Here is a tiny trained network, its code and every weight. The questions are about switching its units off for an input and a class, where a switched-off unit gives its printed mean instead of its output.

import numpy as np


def w(rows, s, z=0):
    codes = np.array(rows[::2]) - 128.0
    scale = np.full(codes.shape[1], s)
    scale[-1] = z or s
    return codes * scale


def f(y):
    return np.maximum(y, 0)


def log_softmax(a):
    a = a - a.max(-1, keepdims=True)
    return a - np.log(np.exp(a).sum(-1, keepdims=True))


def net(x, mask):
    res = np.array(x, float).reshape(1, 4) / 4 @ E
    y = f(res @ A[0][:, :-1].T + A[0][:, -1])
    res = res + np.where(mask, y, B[0][:, -1]) @ B[0][:, :-1]
    return log_softmax(res[-1] @ U[:, :-1].T + U[:, -1])


A, B = {}, {}
E = w([
[144,156,103,192,114,141,125,181,4,104,112,79],'x0',
[166,208,167,91,207,198,44,104,59,102,192,101],'x1',
[73,189,121,168,127,133,106,133,156,237,129,49],'x2',
[149,144,95,134,153,99,146,47,208,125,191,71],'x3',
],0.012)
A[0] = w([
[121,201,80,164,156,120,101,84,124,164,169,45,52],'n1',
[114,163,92,142,146,153,146,74,99,138,198,25,169],'n2',
[65,85,100,165,91,96,156,121,170,145,114,146,252],'n3',
[166,155,127,124,129,145,112,115,99,106,135,98,90],'n4',
[144,115,156,139,154,155,103,87,254,140,175,131,197],'n5',
[123,78,173,72,147,186,154,192,92,120,138,246,111],'n6',
[135,177,196,80,164,164,69,125,54,100,173,133,229],'n7',
[183,119,131,137,157,185,75,130,64,54,174,135,170],'n8',
[137,105,128,79,153,140,95,75,193,98,93,179,121],'n9',
[75,125,148,57,140,92,147,93,189,98,121,119,125],'n10',
[111,110,177,133,129,205,103,198,13,123,177,115,164],'n11',
],0.0099,0.003)
B[0] = w([
[120,247,201,141,160,96,63,127,243,93,127,180,225],'n1',
[128,163,131,156,227,141,94,105,177,73,125,241,227],'n2',
[124,76,88,139,87,157,141,134,64,151,100,86,207],'n3',
[215,149,170,99,125,116,111,158,91,100,185,142,175],'n4',
[77,70,150,110,131,79,177,36,140,199,204,98,217],'n5',
[161,202,152,145,68,125,96,184,198,48,99,92,203],'n6',
[123,206,144,113,125,199,82,199,111,75,97,181,255],'n7',
[203,81,53,136,136,232,139,142,104,52,182,131,233],'n8',
[127,157,101,77,70,14,95,103,144,74,103,97,189],'n9',
[138,97,98,130,132,62,129,48,108,254,144,118,182],'n10',
[153,142,11,129,116,142,163,238,26,121,107,115,238],'n11',
],0.009,0.017)
U = w([
[83,52,118,35,143,74,144,47,114,173,198,83,205],'0',
[127,215,125,105,209,217,81,199,108,77,150,173,116],'1',
[78,172,199,129,255,83,107,78,219,156,187,151,3],'2',
[71,63,102,194,73,136,173,237,14,138,32,76,201],'3',
[51,204,179,130,98,66,58,168,208,104,46,123,130],'4',
[115,116,142,105,192,108,116,82,143,19,176,171,58],'5',
],0.008,0.0022)

Each question gives the input, the list of numbers given to net, and the class t.
The units are the neurons (one row each of A and B). Each row of codes is followed by its name. A weight is (code - 128) times the scale printed after its matrix; where a second scale follows, it is the last column's (A, B and U).
mask holds one flag per neuron, in row order. A switched-off neuron (its flag False) gives its mean, the last column of its row in B, instead of its output. The means were averaged over made-up inputs and are rounded, as every weight is.
A unit's drop is (log p(t) with every unit on - log p(t) with that unit switched off) / (log p(t) with every unit on - log p(t) with every unit switched off).
The circuit of an input: a set's keep is (log p(t) with only the set's units on - log p(t) with every unit switched off) / (log p(t) with every unit on - log p(t) with every unit switched off). Starting from all 11 units, units are removed one at a time, each time the one whose removal leaves the highest keep (on an exact tie, the one counted first), for as long as the keep stays at least 0.8.
units of the circuit, in order: the units of the circuit, biggest drop first
top k neurons: the k neurons with the biggest drops, biggest first
drop when u is switched off: that unit's drop, to one decimal
input [-8,-8,1,-7], class 3: units of the circuit, in order	[n3]
input [-1,-1,4,0], class 2: units of the circuit, in order	[n11 n7]
input [6,-1,-3,8], class 5: top 2 neurons	[n7 n11]
input [-2,-6,-7,-2], class 4: top 2 neurons	[n11 n6]
input [-7,3,-7,-4], class 4: units of the circuit, in order	[n6 n9]
input [0,-3,-8,-2], class 4: units of the circuit, in order	[n6 n11]
input [-1,-3,-6,-2], class 4: units of the circuit, in order	[n6 n8]
input [4,-1,8,0], class 4: top 4 neurons	[n8 n5 n1 n7]
input [-6,-4,-3,-4], class 4: top 3 neurons	[n6 n11 n8]
input [8,-1,-4,-3], class 3: top 3 neurons	[n1 n11 n2]
input [3,4,8,3], class 2: top 2 neurons	[n1 n8]
input [-3,-3,3,-2], class 0: top 2 neurons	[n11 n7]
input [0,1,4,-8], class 3: top 3 neurons	[n1 n2 n11]
input [-2,1,-2,0], class 5: units of the circuit, in order	[n11]
input [4,-2,-6,2], class 3: top 3 neurons	[n1 n2 n7]
input [-1,-6,8,4], class 2: drop when n11 is switched off	0.3
input [0,-7,-6,5], class 0: drop when n8 is switched off	0.0
input [4,-6,-5,6], class 3: drop when n5 is switched off	0.2
